Below are the code and all the weights of a small trained network. Each question names an input and a class and asks about switching units off, where a switched-off unit gives its printed mean instead of its output.

import numpy as np


def w(rows, s, z=0):
    codes = np.array(rows[::2]) - 128.0
    scale = np.full(codes.shape[1], s)
    scale[-1] = z or s
    return codes * scale


def f(y):
    return np.maximum(y, 0)


def log_softmax(a):
    a = a - a.max(-1, keepdims=True)
    return a - np.log(np.exp(a).sum(-1, keepdims=True))


def net(x, mask):
    res = np.array(x, float).reshape(1, 2) / 4 @ E
    y = f(res @ A[0][:, :-1].T + A[0][:, -1])
    res = res + np.where(mask, y, B[0][:, -1]) @ B[0][:, :-1]
    return log_softmax(res[-1] @ U[:, :-1].T + U[:, -1])


A, B = {}, {}
E = w([
[163,157,86,57,166,195,250,196,38,203],'x0',
[163,162,105,58,135,35,99,148,232,102],'x1',
],0.016)
A[0] = w([
[201,219,110,78,164,55,101,167,160,120,105],'N0',
[69,109,147,132,36,204,82,148,28,101,103],'N1',
[88,244,117,99,79,192,229,155,73,172,148],'N2',
[139,90,78,158,165,141,211,168,116,200,73],'N3',
[70,77,197,150,89,86,90,98,149,127,165],'N4',
[34,72,158,114,77,239,135,114,76,96,134],'N5',
[149,154,125,155,134,140,197,181,18,224,99],'N6',
[166,192,121,7,114,91,87,166,162,46,101],'N7',
[176,215,124,99,122,160,197,141,81,149,127],'N8',
[136,58,168,174,97,156,160,166,51,68,105],'N9',
[109,116,138,192,151,111,13,94,75,46,87],'N10',
[108,64,143,107,143,62,121,70,88,114,236],'N11',
[152,151,181,220,55,172,37,123,131,157,108],'N12',
[156,190,83,44,98,101,166,80,111,176,104],'N13',
[47,58,202,171,183,167,169,114,117,151,83],'N14',
[29,108,202,235,134,192,157,208,109,110,111],'N15',
[168,176,78,128,106,75,178,139,82,130,85],'N16',
[86,90,135,165,100,90,90,20,126,145,125],'N17',
[135,135,183,228,80,138,71,127,150,74,77],'N18',
[134,158,152,144,174,109,144,153,155,151,245],'N19',
[83,166,172,60,165,165,189,103,105,107,146],'N20',
[96,255,127,98,177,153,136,176,121,210,73],'N21',
[96,151,97,157,104,160,142,105,109,117,217],'N22',
],0.0069,0.011)
B[0] = w([
[47,64,144,139,105,91,112,71,171,150,206],'N0',
[80,96,65,118,155,96,74,103,169,181,194],'N1',
[127,153,186,180,122,109,98,137,126,99,251],'N2',
[172,133,150,170,178,97,106,62,121,136,191],'N3',
[159,164,135,178,98,154,70,128,77,73,210],'N4',
[73,91,61,132,97,126,142,110,156,145,211],'N5',
[156,163,164,165,133,92,92,111,129,111,241],'N6',
[84,40,46,102,143,86,111,51,174,142,209],'N7',
[159,137,163,148,49,126,65,118,112,101,218],'N8',
[127,79,135,126,132,93,124,116,165,129,182],'N9',
[189,157,110,170,141,98,86,99,91,170,197],'N10',
[122,165,127,189,2,206,143,221,156,53,201],'N11',
[172,126,166,136,160,114,83,127,128,93,184],'N12',
[114,129,166,176,109,108,111,98,137,84,181],'N13',
[89,95,81,111,181,73,73,54,195,197,177],'N14',
[47,44,84,113,144,76,131,112,143,155,200],'N15',
[118,131,153,153,129,62,73,62,101,111,160],'N16',
[165,164,161,133,125,122,112,129,118,135,194],'N17',
[160,165,210,159,172,83,104,60,104,137,191],'N18',
[83,119,90,161,36,201,192,240,141,10,210],'N19',
[146,125,126,126,104,106,112,141,80,77,184],'N20',
[145,146,167,145,168,91,96,49,139,130,184],'N21',
[92,109,94,160,31,189,203,199,186,31,195],'N22',
],0.0085,0.016)
U = w([
[61,23,93,119,111,93,124,82,179,141,66],'0',
[226,178,206,150,111,117,107,92,93,119,61],'1',
[108,128,121,144,75,213,151,252,139,75,254],'2',
[150,153,136,67,202,171,114,114,85,126,102],'3',
[159,132,141,64,125,167,157,145,125,188,102],'4',
[179,146,123,102,159,122,149,166,123,180,103],'5',
],0.012,0.007)

Each question gives the input, the list of numbers given to net, and the class t.
The units are the neurons (one row each of A and B). Each row of codes is followed by its name. A weight is (code - 128) times the scale printed after its matrix; where a second scale follows, it is the last column's (A, B and U).
mask holds one flag per neuron, in row order. A switched-off neuron (its flag False) gives its mean, the last column of its row in B, instead of its output. The means were averaged over made-up inputs and are rounded, as every weight is.
A unit's drop is (log p(t) with every unit on - log p(t) with that unit switched off) / (log p(t) with every unit on - log p(t) with every unit switched off).
unit that matters most: the unit with the biggest drop
k most important neurons: the k neurons with the biggest drops, biggest first
drop when u is switched off: that unit's drop, to one decimal
input [4,2], class 1: unit that matters most -> N11
input [3,-3], class 2: 3 most important neurons -> (N7, N0, N18)
input [8,-6], class 1: 2 most important neurons -> (N6, N2)
input [1,-3], class 2: 2 most important neurons -> (N7, N0)
input [3,0], class 2: 2 most important neurons -> (N18, N10)
input [-8,-7], class 1: 3 most important neurons -> (N18, N4, N10)
input [4,3], class 1: 4 most important neurons -> (N15, N5, N11, N22)
input [0,-3], class 2: 2 most important neurons -> (N7, N0)
input [-7,6], class 1: 2 most important neurons -> (N4, N18)
input [5,-5], class 0: 3 most important neurons -> (N5, N15, N1)
input [-4,3], class 1: drop when N5 is switched off -> 0.2
input [-3,-2], class 2: drop when N6 is switched off -> 0.1
input [7,-7], class 0: drop when N1 is switched off -> 1.1
